Below are the code and all the weights of a small trained network. Each question names an input and a class and asks about switching units off, where a switched-off unit gives its printed mean instead of its output.

import numpy as np


def w(rows, s, z=0):
    codes = np.array(rows[::2]) - 128.0
    scale = np.full(codes.shape[1], s)
    scale[-1] = z or s
    return codes * scale


def f(y):
    return y / 2 * (1 + np.tanh(0.7978845608 * (y + 0.044715 * y**3)))


def log_softmax(a):
    a = a - a.max(-1, keepdims=True)
    return a - np.log(np.exp(a).sum(-1, keepdims=True))


def net(x, mask):
    res = np.array(x, float).reshape(1, 4) / 4 @ E
    y = f(res @ A[0][:, :-1].T + A[0][:, -1])
    res = res + np.where(mask, y, B[0][:, -1]) @ B[0][:, :-1]
    return log_softmax(res[-1] @ U[:, :-1].T + U[:, -1])


A, B = {}, {}
E = w([
[184,15,73],'x0',
[240,237,74],'x1',
[128,131,128],'x2',
[38,131,2],'x3',
],0.0048)
A[0] = w([
[209,183,70,47],'neuron 0',
[120,208,126,97],'neuron 1',
[207,199,75,96],'neuron 2',
[179,97,165,28],'neuron 3',
[37,251,160,237],'neuron 4',
[205,48,39,103],'neuron 5',
[108,125,121,4],'neuron 6',
[50,89,195,35],'neuron 7',
[55,164,22,60],'neuron 8',
[185,127,237,49],'neuron 9',
],0.011,0.0032)
B[0] = w([
[45,76,171,182],'neuron 0',
[105,93,70,160],'neuron 1',
[56,83,220,203],'neuron 2',
[108,159,6,132],'neuron 3',
[237,67,63,254],'neuron 4',
[213,109,29,200],'neuron 5',
[17,141,60,107],'neuron 6',
[52,81,162,167],'neuron 7',
[86,239,134,203],'neuron 8',
[77,220,31,175],'neuron 9',
],0.016,0.0055)
U = w([
[158,132,129,254],'0',
[180,105,99,91],'1',
[86,93,153,86],'2',
[128,253,127,53],'3',
],0.017,0.0074)

Each question gives the input, the list of numbers given to net, and the class t.
The units are the neurons (one row each of A and B). Each row of codes is followed by its name. A weight is (code - 128) times the scale printed after its matrix; where a second scale follows, it is the last column's (A, B and U).
mask holds one flag per neuron, in row order. A switched-off neuron (its flag False) gives its mean, the last column of its row in B, instead of its output. The means were averaged over made-up inputs and are rounded, as every weight is.
A unit's drop is (log p(t) with every unit on - log p(t) with that unit switched off) / (log p(t) with every unit on - log p(t) with every unit switched off).
The circuit of an input: a set's keep is (log p(t) with only the set's units on - log p(t) with every unit switched off) / (log p(t) with every unit on - log p(t) with every unit switched off). Starting from all 10 units, units are removed one at a time, each time the one whose removal leaves the highest keep (on an exact tie, the one counted first), for as long as the keep stays at least 0.8.
circuit, biggest first: the units of the circuit, biggest drop first
unit that matters most: the unit with the biggest drop
k most important neurons: the k neurons with the biggest drops, biggest first
drop when u is switched off: that unit's drop, to one decimal
input [-8,4,1,4], class 1: circuit, biggest first : neuron 4
input [-2,7,-3,-1], class 2: 2 most important neurons : neuron 2; neuron 0
input [2,0,-1,5], class 3: circuit, biggest first : neuron 4; neuron 8
input [-6,4,5,6], class 1: 2 most important neurons : neuron 4; neuron 1
input [2,4,-3,3], class 2: 2 most important neurons : neuron 4; neuron 2
input [4,7,-6,-1], class 2: 3 most important neurons : neuron 2; neuron 0; neuron 4
input [5,-3,-1,7], class 3: 2 most important neurons : neuron 8; neuron 4
input [-6,-5,-4,-4], class 1: 4 most important neurons : neuron 4; neuron 2; neuron 8; neuron 0
input [4,5,-3,2], class 2: circuit, biggest first : neuron 4; neuron 2
input [-4,7,1,1], class 2: 3 most important neurons : neuron 2; neuron 0; neuron 5
input [3,1,4,-8], class 3: 2 most important neurons : neuron 9; neuron 4
input [-5,8,3,3], class 2: 3 most important neurons : neuron 2; neuron 0; neuron 5
input [3,6,1,-5], class 2: 4 most important neurons : neuron 2; neuron 0; neuron 4; neuron 8
input [-6,-5,5,1], class 1: unit that matters most : neuron 4
input [-8,-4,5,-8], class 1: 3 most important neurons : neuron 4; neuron 8; neuron 2
input [6,-1,-3,-7], class 3: drop when neuron 1 is switched off : 0.1
input [-6,3,0,1], class 1: drop when neuron 4 is switched off : 0.9
input [-8,-5,6,-3], class 1: drop when neuron 4 is switched off : 1.0
